Below are the code and all the weights of a small trained network. Each question names an input and a class and asks about switching units off, where a switched-off unit gives its printed mean instead of its output.

import numpy as np


def w(rows, s, z=0):
    codes = np.array(rows[::2]) - 128.0
    scale = np.full(codes.shape[1], s)
    scale[-1] = z or s
    return codes * scale


def f(y):
    return np.maximum(y, 0)


def log_softmax(a):
    a = a - a.max(-1, keepdims=True)
    return a - np.log(np.exp(a).sum(-1, keepdims=True))


def net(x, mask):
    res = np.array(x, float).reshape(1, 5) / 4 @ E
    y = f(res @ A[0][:, :-1].T + A[0][:, -1])
    res = res + np.where(mask, y, B[0][:, -1]) @ B[0][:, :-1]
    return log_softmax(res[-1] @ U[:, :-1].T + U[:, -1])


A, B = {}, {}
E = w([
[6,85,214,43,104,126,204,190],'x0',
[14,87,90,151,178,132,118,4],'x1',
[67,112,52,98,130,251,44,254],'x2',
[175,63,148,11,127,161,38,51],'x3',
[134,124,128,129,130,111,121,130],'x4',
],0.0088)
A[0] = w([
[127,79,178,127,72,67,177,91,72],'N1',
[243,209,28,137,204,118,131,71,39],'N2',
[182,192,98,188,174,151,50,96,168],'N3',
[221,180,193,148,136,54,204,15,70],'N4',
[235,178,201,118,57,136,133,218,134],'N5',
[72,228,91,214,182,112,218,193,175],'N6',
[194,40,137,1,105,174,85,53,5],'N7',
],0.0076,0.0033)
B[0] = w([
[142,130,88,43,154,179,120,159,179],'N1',
[102,168,142,74,193,123,190,123,214],'N2',
[107,133,170,57,123,143,153,122,203],'N3',
[195,124,105,132,132,204,102,146,248],'N4',
[118,39,124,111,122,132,152,32,227],'N5',
[203,147,161,101,44,121,119,101,223],'N6',
[194,245,114,118,53,101,152,102,217],'N7',
],0.011,0.013)
U = w([
[177,205,120,154,46,54,120,132,54],'0',
[124,121,161,121,131,164,103,109,254],'1',
[162,110,40,117,137,249,104,211,93],'2',
[89,140,175,59,172,106,203,154,113],'3',
[102,71,95,135,125,128,134,30,179],'4',
[135,101,92,179,152,103,141,128,124],'5',
[119,54,87,203,158,21,72,123,54],'6',
[111,102,107,255,155,78,87,138,69],'7',
],0.0099,0.0081)

Each question gives the input, the list of numbers given to net, and the class t.
The units are the neurons (one row each of A and B). Each row of codes is followed by its name. A weight is (code - 128) times the scale printed after its matrix; where a second scale follows, it is the last column's (A, B and U).
mask holds one flag per neuron, in row order. A switched-off neuron (its flag False) gives its mean, the last column of its row in B, instead of its output. The means were averaged over made-up inputs and are rounded, as every weight is.
A unit's drop is (log p(t) with every unit on - log p(t) with that unit switched off) / (log p(t) with every unit on - log p(t) with every unit switched off).
The circuit of an input: a set's keep is (log p(t) with only the set's units on - log p(t) with every unit switched off) / (log p(t) with every unit on - log p(t) with every unit switched off). Starting from all 7 units, units are removed one at a time, each time the one whose removal leaves the highest keep (on an exact tie, the one counted first), for as long as the keep stays at least 0.8.
units of the circuit, in order: the units of the circuit, biggest drop first
most important unit: the unit with the biggest drop
k most important neurons: the k neurons with the biggest drops, biggest first
drop when u is switched off: that unit's drop, to one decimal
input [-5,7,5,-8,-3], class 0: most important unit	N6
input [1,6,-7,5,1], class 2: 3 most important neurons	N4; N1; N5
input [0,8,-6,5,-8], class 1: units of the circuit, in order	N5; N4
input [6,5,4,7,-6], class 0: 2 most important neurons	N7; N5
input [8,-1,-7,0,-8], class 1: 3 most important neurons	N2; N4; N3
input [-6,2,-1,-4,3], class 3: units of the circuit, in order	N2; N3
input [4,-5,-7,-5,-3], class 2: 3 most important neurons	N4; N1; N7
input [-5,-7,-7,-6,8], class 1: units of the circuit, in order	N4; N5; N2
input [-2,-8,6,4,-3], class 4: units of the circuit, in order	N5; N4
input [-1,7,-4,2,7], class 1: 2 most important neurons	N5; N4
input [-5,0,-6,5,-2], class 2: 4 most important neurons	N4; N6; N5; N1
input [5,3,-4,5,3], class 0: 4 most important neurons	N7; N5; N2; N3
input [5,6,-5,-6,-5], class 0: 3 most important neurons	N6; N5; N2
input [3,8,-8,-8,-1], class 0: 2 most important neurons	N6; N5
input [-8,7,-7,-4,-1], class 3: 3 most important neurons	N2; N3; N5
input [2,3,3,-7,-6], class 0: 2 most important neurons	N6; N5
input [-1,-3,-5,-3,3], class 2: 3 most important neurons	N4; N7; N1
input [-4,-4,-1,-5,-8], class 1: 4 most important neurons	N7; N5; N3; N2
input [-8,-8,-6,-3,-6], class 3: 2 most important neurons	N2; N3
input [0,-7,-5,-1,0], class 4: units of the circuit, in order	N5
input [3,5,-5,7,-1], class 0: units of the circuit, in order	N7
input [-3,5,-6,4,6], class 1: units of the circuit, in order	N4; N5
input [-7,3,-2,3,1], class 3: units of the circuit, in order	N2; N3
input [-6,-2,3,-4,-7], class 1: 3 most important neurons	N7; N6; N1
input [-5,1,3,0,3], class 3: drop when N3 is switched off	0.2
input [-5,1,3,-3,-3], class 3: drop when N2 is switched off	0.2
input [1,-8,3,-7,3], class 4: drop when N7 is switched off	0.4
input [-5,0,3,7,-3], class 0: drop when N1 is switched off	0.0
input [-1,8,-7,7,8], class 1: most important unit	N4
